Here is a tiny trained network, its code and every weight. The questions are about switching its units off for an input and a target symbol, where a switched-off unit gives its printed mean instead of its output.

import numpy as np


def w(rows, s, z=0):
    codes = np.array(rows[::2]) - 128.0
    scale = np.full(codes.shape[1], s)
    scale[-1] = z or s
    return codes * scale


def norm(h):
    return h / np.sqrt((h * h).mean(-1, keepdims=True) + 1e-5)


def f(y):
    return y / 2 * (1 + np.tanh(0.7978845608 * (y + 0.044715 * y**3)))


def softmax(a):
    e = np.exp(a - a.max(-1, keepdims=True))
    return e / e.sum(-1, keepdims=True)


def log_softmax(a):
    a = a - a.max(-1, keepdims=True)
    return a - np.log(np.exp(a).sum(-1, keepdims=True))


def net(x, mask):
    ids = ['ΞΣαεηλφ'.index(c) for c in x.split()]
    T = len(ids)
    res = E[ids] + P[:T]
    q, k, v = (norm(res) @ M[0].T for M in (Q, K, V))
    z = softmax(np.where(np.tri(T) > 0, q @ k.T / 3**0.5, -1e9)) @ v
    res = res + np.where(mask[0], z, O[0][:, -1]) @ O[0][:, :-1]
    y = f(norm(res) @ A[0][:, :-1].T + A[0][:, -1])
    res = res + np.where(mask[1:17], y, B[0][:, -1]) @ B[0][:, :-1]
    return log_softmax(norm(res)[-1] @ U[:, :-1].T + U[:, -1])


Q, K, V, O, A, B = {}, {}, {}, {}, {}, {}
E = w([
[60,89,161,173,158,95,99,77,142,128,138],'Ξ',
[113,177,196,187,176,183,118,177,132,247,77],'Σ',
[122,103,147,106,90,206,110,124,238,135,145],'α',
[198,107,178,172,141,116,114,10,153,168,188],'ε',
[153,55,197,109,77,71,133,151,111,156,102],'η',
[72,144,122,155,211,103,158,158,157,121,135],'λ',
[81,128,192,135,176,103,108,106,181,160,183],'φ',
],0.014)
P = w([
[107,148,204,96,127,200,174,165,119,168,184],'0',
[86,95,193,160,129,102,42,171,133,64,121],'1',
[86,90,152,108,143,94,60,140,155,138,85],'2',
[91,184,164,99,88,76,103,99,162,118,109],'3',
[160,158,199,179,93,132,72,178,127,94,187],'4',
[104,91,122,136,127,127,80,164,141,215,172],'5',
[85,128,169,104,119,104,132,71,173,176,92],'6',
[113,156,255,191,74,132,145,109,151,79,138],'7',
[148,63,175,225,125,166,121,181,138,146,199],'8',
[87,41,145,126,152,141,186,107,163,207,115],'9',
[141,89,215,160,149,88,194,73,197,105,66],'10',
[187,34,188,234,184,130,141,146,181,115,130],'11',
],0.0091)
Q[0] = w([
[86,153,57,38,116,93,153,63,146,222,79],'head 0',
[119,2,99,162,170,158,165,152,133,208,169],'head 0',
[111,168,52,97,82,150,53,168,20,137,219],'head 0',
],0.0076)
K[0] = w([
[148,227,154,192,52,99,88,163,107,31,163],'head 0',
[87,193,200,95,89,144,254,45,142,122,69],'head 0',
[136,182,87,72,140,51,70,79,163,91,22],'head 0',
],0.0089)
V[0] = w([
[92,94,130,75,67,192,86,55,224,95,207],'head 0',
[73,165,117,173,234,73,142,162,102,121,162],'head 0',
[134,178,125,176,85,236,39,140,251,194,50],'head 0',
],0.018)
O[0] = w([
[207,144,138,45,216,149,80,126,160,34,78,149],'head 0',
[62,2,142,73,189,212,154,179,78,206,162,125],'head 0',
[209,59,38,139,219,84,110,156,162,188,5,251],'head 0',
],0.0087,0.014)
A[0] = w([
[55,169,119,115,149,166,71,97,33,90,138,99],'neuron 0',
[81,131,83,122,122,134,109,153,202,175,130,127],'neuron 1',
[177,171,48,197,128,87,152,116,118,132,108,2],'neuron 2',
[151,139,137,189,193,112,202,106,143,169,123,112],'neuron 3',
[191,182,66,137,153,140,126,86,82,91,52,59],'neuron 4',
[95,187,92,56,114,77,212,250,69,65,163,136],'neuron 5',
[236,55,165,115,63,157,78,25,99,178,155,123],'neuron 6',
[166,160,146,162,182,112,103,83,133,139,71,142],'neuron 7',
[88,74,118,154,81,183,166,126,129,155,179,118],'neuron 8',
[122,143,153,123,112,176,121,102,33,72,101,51],'neuron 9',
[120,138,116,205,105,98,159,80,31,206,159,54],'neuron 10',
[58,204,144,177,207,144,136,184,179,138,128,126],'neuron 11',
[102,79,121,109,176,62,119,84,124,103,157,101],'neuron 12',
[138,160,33,181,79,118,146,82,114,110,84,64],'neuron 13',
[121,77,131,147,110,35,132,150,143,165,140,123],'neuron 14',
[159,145,92,55,131,141,141,126,169,45,169,97],'neuron 15',
],0.018,0.0067)
B[0] = w([
[164,155,68,64,190,109,109,47,150,230,163,137],'neuron 0',
[118,88,173,147,89,142,101,122,145,71,125,184],'neuron 1',
[28,193,151,128,108,69,251,97,125,101,121,176],'neuron 2',
[120,186,143,117,160,134,53,170,70,87,153,224],'neuron 3',
[117,162,203,102,189,131,82,152,96,188,155,175],'neuron 4',
[132,103,64,106,90,172,86,139,48,95,147,137],'neuron 5',
[160,120,130,142,73,111,200,103,50,64,131,172],'neuron 6',
[132,73,60,207,86,116,185,98,191,144,169,254],'neuron 7',
[213,172,122,127,121,81,97,164,141,62,100,152],'neuron 8',
[130,183,114,148,193,78,117,163,95,179,110,131],'neuron 9',
[122,173,111,189,70,106,14,73,107,200,66,175],'neuron 10',
[130,99,162,228,136,166,171,94,70,75,137,184],'neuron 11',
[192,149,101,217,82,136,106,133,128,165,147,161],'neuron 12',
[79,169,29,119,124,113,106,170,156,93,73,152],'neuron 13',
[131,155,208,147,150,187,202,123,135,119,103,224],'neuron 14',
[103,125,127,73,70,139,187,119,124,88,186,162],'neuron 15',
],0.021,0.015)
U = w([
[129,107,238,76,135,143,110,57,108,180,215,6],'Ξ',
[78,115,174,197,134,133,119,153,103,206,10,161],'Σ',
[142,172,77,57,202,65,85,102,154,183,82,105],'α',
[152,80,79,92,109,148,143,148,231,58,112,122],'ε',
[124,207,105,149,48,79,110,37,102,87,142,138],'η',
[156,126,153,61,71,77,2,225,53,158,110,215],'λ',
[135,66,19,71,152,214,126,114,46,134,114,135],'φ',
],0.0049,0.0026)

Each question gives the input, a string of symbols that net reads in full, and the target symbol t.
The units are the heads (3 rows each of Q, K, V and O) and the neurons (one row each of A and B). Each row of codes is followed by its name. A weight is (code - 128) times the scale printed after its matrix; where a second scale follows, it is the last column's (O, A, B and U).
mask holds one flag per unit, heads first, then neurons. A switched-off unit (its flag False) gives its mean, the last column of its rows in O or B, instead of its output. The means were averaged over made-up inputs and are rounded, as every weight is.
A unit's drop is (log p(t) with every unit on - log p(t) with that unit switched off) / (log p(t) with every unit on - log p(t) with every unit switched off).
The circuit of an input: a set's keep is (log p(t) with only the set's units on - log p(t) with every unit switched off) / (log p(t) with every unit on - log p(t) with every unit switched off). Starting from the 12 units with the biggest drops (on a tie, the unit counted first), units are removed one at a time, each time the one whose removal leaves the highest keep (on an exact tie, the one counted first), for as long as the keep stays at least 0.8.
units of the circuit, in order: the units of the circuit, biggest drop first
most important unit: the unit with the biggest drop
k most important neurons: the k neurons with the biggest drops, biggest first
drop when u is switched off: that unit's drop, to one decimal
input α Ξ η η η λ λ η α Σ α, target α: units of the circuit, in order -> head 0; neuron 4
input α λ λ Σ λ λ, target α: units of the circuit, in order -> head 0
input φ α λ η Ξ ε Ξ η, target ε: units of the circuit, in order -> head 0; neuron 10; neuron 11
input λ λ η, target λ: units of the circuit, in order -> head 0; neuron 8; neuron 7
input λ Σ α η Σ Σ λ η Σ ε φ α, target λ: units of the circuit, in order -> head 0; neuron 7; neuron 8
input Ξ φ Σ φ Σ ε, target φ: units of the circuit, in order -> head 0; neuron 14
input φ α φ η λ φ Ξ η α, target ε: units of the circuit, in order -> head 0; neuron 11
input α η λ λ Σ η Ξ Σ Ξ α, target α: units of the circuit, in order -> head 0; neuron 11
input Ξ η η η λ φ, target Ξ: units of the circuit, in order -> head 0; neuron 0
input Ξ Σ η η Ξ Ξ φ Σ ε η Ξ, target ε: units of the circuit, in order -> head 0; neuron 10; neuron 4
input Ξ Σ α Σ α α η φ η λ, target φ: 2 most important neurons -> neuron 14; neuron 2
input φ η ε α Σ Σ η ε α η, target ε: units of the circuit, in order -> head 0; neuron 10
input φ η φ, target ε: 3 most important neurons -> neuron 3; neuron 4; neuron 10
input φ φ ε η α, target ε: most important unit -> neuron 3
input φ λ α Σ λ η λ φ λ λ ε, target λ: 2 most important neurons -> neuron 7; neuron 8
input Ξ η η Ξ α α φ φ, target ε: 4 most important neurons -> neuron 7; neuron 15; neuron 10; neuron 3
input λ η η φ η Ξ, target λ: 3 most important neurons -> neuron 8; neuron 7; neuron 14
input η Ξ φ α ε Σ η η η Σ, target η: drop when head 0 is switched off -> 1.2
input α φ λ η η η Ξ ε η, target α: drop when neuron 2 is switched off -> 0.0
input λ λ η η λ Σ Ξ, target λ: drop when neuron 11 is switched off -> 0.1
input ε Ξ λ, target Ξ: most important unit -> neuron 4
